Below are the code and all the weights of a small trained network. Each question names an input and a class and asks about switching units off, where a switched-off unit gives its printed mean instead of its output.

import numpy as np


def w(rows, s, z=0):
    codes = np.array(rows[::2]) - 128.0
    scale = np.full(codes.shape[1], s)
    scale[-1] = z or s
    return codes * scale


def norm(h):
    return h / np.sqrt((h * h).mean(-1, keepdims=True) + 1e-5)


def f(y):
    return np.maximum(y, 0)


def log_softmax(a):
    a = a - a.max(-1, keepdims=True)
    return a - np.log(np.exp(a).sum(-1, keepdims=True))


def net(x, mask):
    res = np.array(x, float).reshape(1, 3) / 4 @ E
    u = 0
    for l in range(2):
        y = f(norm(res) @ A[l][:, :-1].T + A[l][:, -1])
        res = res + np.where(mask[u : u + 3], y, B[l][:, -1]) @ B[l][:, :-1]
        u += 3
    return log_softmax(norm(res)[-1] @ U[:, :-1].T + U[:, -1])


A, B = {}, {}
E = w([
[153,141,94,124,255],'x0',
[95,134,238,146,129],'x1',
[102,164,121,182,123],'x2',
],0.0063)
A[0] = w([
[125,109,149,133,37,134],'L0N0',
[143,2,140,60,134,33],'L0N1',
[136,104,144,114,83,2],'L0N2',
],0.0084,0.003)
B[0] = w([
[135,152,124,125,183,252],'L0N0',
[17,64,139,157,94,195],'L0N1',
[188,148,99,8,119,152],'L0N2',
],0.012,0.0041)
A[1] = w([
[188,70,49,154,68,81],'L1N0',
[81,106,74,233,95,230],'L1N1',
[122,194,118,88,9,1],'L1N2',
],0.015,0.0029)
B[1] = w([
[156,139,249,201,136,222],'L1N0',
[81,104,132,44,87,253],'L1N1',
[135,144,67,153,214,204],'L1N2',
],0.015,0.0057)
U = w([
[170,195,62,157,247,205],'0',
[146,166,243,177,121,166],'1',
[89,129,126,67,74,233],'2',
[148,165,106,105,127,162],'3',
[185,98,21,168,76,3],'4',
[212,175,77,125,66,30],'5',
[170,114,42,151,69,7],'6',
],0.011,0.0048)

Each question gives the input, the list of numbers given to net, and the class t.
The units are the neurons (one row each of A and B). Each row of codes is followed by its name. A weight is (code - 128) times the scale printed after its matrix; where a second scale follows, it is the last column's (A, B and U).
mask holds one flag per neuron, layer by layer. A switched-off neuron (its flag False) gives its mean, the last column of its row in B, instead of its output. The means were averaged over made-up inputs and are rounded, as every weight is.
A unit's drop is (log p(t) with every unit on - log p(t) with that unit switched off) / (log p(t) with every unit on - log p(t) with every unit switched off).
The circuit of an input: a set's keep is (log p(t) with only the set's units on - log p(t) with every unit switched off) / (log p(t) with every unit on - log p(t) with every unit switched off). Starting from all 6 units, units are removed one at a time, each time the one whose removal leaves the highest keep (on an exact tie, the one counted first), for as long as the keep stays at least 0.8.
circuit, biggest first: the units of the circuit, biggest drop first
most important unit: the unit with the biggest drop
top k neurons in layer l: the k neurons of layer l with the biggest drops, biggest first
drop when u is switched off: that unit's drop, to one decimal
input [0,-7,4], class 1: most important unit -> L1N0
input [5,0,-8], class 2: circuit, biggest first -> (L0N1, L1N2)
input [4,-7,-1], class 1: top 2 neurons in layer 1 -> (L1N0, L1N2)
input [4,-6,1], class 1: circuit, biggest first -> (L1N0, L0N0)
input [-1,1,-1], class 3: top 2 neurons in layer 0 -> (L0N0, L0N2)
input [4,3,8], class 2: top 2 neurons in layer 1 -> (L1N1, L1N0)
input [2,-4,-1], class 1: circuit, biggest first -> (L0N0, L1N0)
input [1,5,8], class 2: top 2 neurons in layer 1 -> (L1N1, L1N0)
input [6,-8,-1], class 1: circuit, biggest first -> (L1N0, L0N0)
input [5,4,-8], class 2: top 2 neurons in layer 1 -> (L1N0, L1N2)
input [2,4,6], class 2: top 2 neurons in layer 1 -> (L1N0, L1N1)
input [4,-7,0], class 1: top 2 neurons in layer 1 -> (L1N0, L1N2)
input [-8,8,2], class 0: top 2 neurons in layer 1 -> (L1N2, L1N0)
input [-5,-4,-1], class 0: most important unit -> L1N2
input [-3,2,7], class 2: top 2 neurons in layer 1 -> (L1N1, L1N0)
input [-8,-3,4], class 0: drop when L1N2 is switched off -> 0.4
input [-6,-8,-8], class 1: drop when L1N2 is switched off -> 0.0
input [-6,-7,-7], class 1: drop when L0N1 is switched off -> 0.1
input [-6,-5,-5], class 0: drop when L0N2 is switched off -> 0.7
input [-3,4,5], class 2: circuit, biggest first -> (L1N0)
